[[-0.63  1.14 -6.46]
 [ 0.13 -0.06 -2.34]
 [ 1.02 -5.36  0.78]
 [ 1.48 -2.80 -0.36]
 [-2.64  3.24 -3.57]
 [-3.71 -1.64 -0.26]]
->
[[-0.63  1.14 -6.46]
 [-2.64  3.24 -3.57]
 [ 0.13 -0.06 -2.34]
 [ 1.48 -2.80 -0.36]
 [-3.71 -1.64 -0.26]
 [ 1.02 -5.36  0.78]]

[[-1.20 -4.09  0.85]
 [-0.73 -2.36 -5.97]
 [ 0.64 -1.82  0.77]
 [-1.72 -3.46  1.46]
 [-3.76  0.05 -2.71]
 [ 2.37 -1.69  2.46]
 [ 0.62 -0.73 -2.88]
 [ 1.74  1.69 -1.61]
 [-0.92  1.67  1.82]
 [ 0.57 -3.02  0.25]
 [-2.64  5.30  1.55]]
->
[[-0.73 -2.36 -5.97]
 [ 0.62 -0.73 -2.88]
 [-3.76  0.05 -2.71]
 [ 1.74  1.69 -1.61]
 [ 0.57 -3.02  0.25]
 [ 0.64 -1.82  0.77]
 [-1.20 -4.09  0.85]
 [-1.72 -3.46  1.46]
 [-2.64  5.30  1.55]
 [-0.92  1.67  1.82]
 [ 2.37 -1.69  2.46]]

[[-3.19 -0.56  1.27  2.92  0.79  2.98 -6.05  1.79 -1.05]
 [ 3.39 -6.31 -1.05 -3.58 -3.17 -3.51  1.55 -0.93  0.55]]
->
[[ 3.39 -6.31 -1.05 -3.58 -3.17 -3.51  1.55 -0.93  0.55]
 [-3.19 -0.56  1.27  2.92  0.79  2.98 -6.05  1.79 -1.05]]

[[ 4.33 -5.22 -0.95  2.58 -0.39 -2.93  2.45 -2.79  1.53]
 [ 0.68 -3.01  0.74  1.89  0.33 -1.44  1.14 -4.49  1.08]
 [ 3.40 -0.36 -1.86 -0.86 -1.37 -0.58  0.53  4.42  0.04]
 [ 3.11  0.06 -1.93 -0.98 -1.24 -0.37  0.37  4.82 -0.16]
 [ 4.31 -6.22 -0.13  2.91 -0.60 -3.32  2.69 -4.97  2.19]
 [ 4.27 -5.64 -0.59  2.74 -0.45 -3.09  2.54 -3.76  1.80]]
->
[[ 3.11  0.06 -1.93 -0.98 -1.24 -0.37  0.37  4.82 -0.16]
 [ 3.40 -0.36 -1.86 -0.86 -1.37 -0.58  0.53  4.42  0.04]
 [ 4.33 -5.22 -0.95  2.58 -0.39 -2.93  2.45 -2.79  1.53]
 [ 4.27 -5.64 -0.59  2.74 -0.45 -3.09  2.54 -3.76  1.80]
 [ 4.31 -6.22 -0.13  2.91 -0.60 -3.32  2.69 -4.97  2.19]
 [ 0.68 -3.01  0.74  1.89  0.33 -1.44  1.14 -4.49  1.08]]

[[-4.81 -2.57  3.37  1.44 -0.70 -2.00  0.24  2.87  1.84 -1.71  0.97  2.03
   2.73  3.13 -0.91]
 [ 0.83  0.37  0.62 -4.32 -1.19 -4.85 -1.26  3.57 -0.88  1.90  1.49 -0.77
   4.23 -1.52 -0.48]
 [-3.26 -5.01  2.47 -0.49 -0.90  1.17 -0.71  1.94  2.70 -1.95 -1.46  3.97
   1.20  3.70 -0.03]]
->
[[ 0.83  0.37  0.62 -4.32 -1.19 -4.85 -1.26  3.57 -0.88  1.90  1.49 -0.77
   4.23 -1.52 -0.48]
 [-3.26 -5.01  2.47 -0.49 -0.90  1.17 -0.71  1.94  2.70 -1.95 -1.46  3.97
   1.20  3.70 -0.03]
 [-4.81 -2.57  3.37  1.44 -0.70 -2.00  0.24  2.87  1.84 -1.71  0.97  2.03
   2.73  3.13 -0.91]]

[[-2.34  2.78  0.44]
 [ 2.14  0.68  2.33]
 [ 1.07  0.58  0.66]
 [ 2.63  0.43  2.05]
 [-1.68 -2.31  0.48]
 [ 1.04  2.64  1.78]
 [-1.74 -1.26 -1.64]
 [ 1.65 -2.14 -0.03]
 [-0.72 -3.69  5.79]
 [ 0.97  3.78 -0.50]]
->
[[-1.74 -1.26 -1.64]
 [ 0.97  3.78 -0.50]
 [ 1.65 -2.14 -0.03]
 [-2.34  2.78  0.44]
 [-1.68 -2.31  0.48]
 [ 1.07  0.58  0.66]
 [ 1.04  2.64  1.78]
 [ 2.63  0.43  2.05]
 [ 2.14  0.68  2.33]
 [-0.72 -3.69  5.79]]

[[-0.75  0.57  0.69 -5.92]
 [ 3.71  3.49  2.63 -3.56]
 [-3.48 -1.89 -0.87  4.67]
 [ 1.60  1.01 -1.07  0.27]]
->
[[ 1.60  1.01 -1.07  0.27]
 [-3.48 -1.89 -0.87  4.67]
 [-0.75  0.57  0.69 -5.92]
 [ 3.71  3.49  2.63 -3.56]]
